Below is a small trained network, with its code and all its weights. Each question gives an input and a class and asks what happens when units are switched off, that is, made to give their printed mean instead of their output.

import numpy as np


def w(rows, s, z=0):
    codes = np.array(rows[::2]) - 128.0
    scale = np.full(codes.shape[1], s)
    scale[-1] = z or s
    return codes * scale


def norm(h):
    return h / np.sqrt((h * h).mean(-1, keepdims=True) + 1e-5)


def f(y):
    return y / 2 * (1 + np.tanh(0.7978845608 * (y + 0.044715 * y**3)))


def log_softmax(a):
    a = a - a.max(-1, keepdims=True)
    return a - np.log(np.exp(a).sum(-1, keepdims=True))


def net(x, mask):
    res = np.array(x, float).reshape(1, 2) / 4 @ E
    u = 0
    for l in range(2):
        y = f(norm(res) @ A[l][:, :-1].T + A[l][:, -1])
        res = res + np.where(mask[u : u + 7], y, B[l][:, -1]) @ B[l][:, :-1]
        u += 7
    return log_softmax(norm(res)[-1] @ U[:, :-1].T + U[:, -1])


A, B = {}, {}
E = w([
[152,44,3],'x0',
[219,65,152],'x1',
],0.0032)
A[0] = w([
[160,61,50,41],'L0N0',
[206,112,205,176],'L0N1',
[211,58,189,29],'L0N2',
[137,101,103,220],'L0N3',
[151,194,191,251],'L0N4',
[100,167,98,169],'L0N5',
[254,90,160,149],'L0N6',
],0.008,0.0016)
B[0] = w([
[167,151,194,240],'L0N0',
[26,124,145,212],'L0N1',
[65,91,75,199],'L0N2',
[167,128,115,172],'L0N3',
[182,93,167,251],'L0N4',
[108,169,72,166],'L0N5',
[72,79,1,242],'L0N6',
],0.0074,0.0032)
A[1] = w([
[132,102,58,129],'L1N0',
[73,255,42,2],'L1N1',
[111,141,237,76],'L1N2',
[165,106,42,54],'L1N3',
[106,157,215,204],'L1N4',
[103,128,189,7],'L1N5',
[200,141,121,161],'L1N6',
],0.0081,0.0018)
B[1] = w([
[194,198,228,217],'L1N0',
[123,189,67,221],'L1N1',
[92,119,206,241],'L1N2',
[152,126,241,217],'L1N3',
[107,159,163,252],'L1N4',
[125,133,253,137],'L1N5',
[130,80,107,170],'L1N6',
],0.0061,0.0027)
U = w([
[233,91,142,121],'0',
[79,155,247,156],'1',
[135,234,68,10],'2',
[73,45,88,176],'3',
],0.014,0.0013)

Each question gives the input, the list of numbers given to net, and the class t.
The units are the neurons (one row each of A and B). Each row of codes is followed by its name. A weight is (code - 128) times the scale printed after its matrix; where a second scale follows, it is the last column's (A, B and U).
mask holds one flag per neuron, layer by layer. A switched-off neuron (its flag False) gives its mean, the last column of its row in B, instead of its output. The means were averaged over made-up inputs and are rounded, as every weight is.
A unit's drop is (log p(t) with every unit on - log p(t) with that unit switched off) / (log p(t) with every unit on - log p(t) with every unit switched off).
The circuit of an input: a set's keep is (log p(t) with only the set's units on - log p(t) with every unit switched off) / (log p(t) with every unit on - log p(t) with every unit switched off). Starting from the 12 units with the biggest drops (on a tie, the unit counted first), units are removed one at a time, each time the one whose removal leaves the highest keep (on an exact tie, the one counted first), for as long as the keep stays at least 0.8.
units of the circuit, in order: the units of the circuit, biggest drop first
k most important neurons: the k neurons with the biggest drops, biggest first
drop of u: that unit's drop, to one decimal
input [1,0], class 0: 2 most important neurons => [L0N1, L0N3]
input [-3,-8], class 2: units of the circuit, in order => [L1N1, L0N1]
input [-3,-7], class 2: units of the circuit, in order => [L1N1]
input [-1,-3], class 2: 3 most important neurons => [L0N5, L0N0, L0N1]
input [8,-7], class 2: 2 most important neurons => [L0N4, L1N1]
input [8,-5], class 0: units of the circuit, in order => [L0N1, L0N6]
input [7,-5], class 0: 2 most important neurons => [L0N1, L1N3]
input [-2,-5], class 2: 4 most important neurons => [L0N5, L0N0, L1N1, L0N1]
input [6,-6], class 2: 2 most important neurons => [L0N4, L1N1]
input [-1,5], class 3: drop of L1N2 => 0.0
input [8,-4], class 0: drop of L0N1 => 0.2
input [4,1], class 0: drop of L0N1 => 0.1
input [2,0], class 0: drop of L0N1 => 0.8
input [2,-3], class 2: most important neuron => [L0N4]
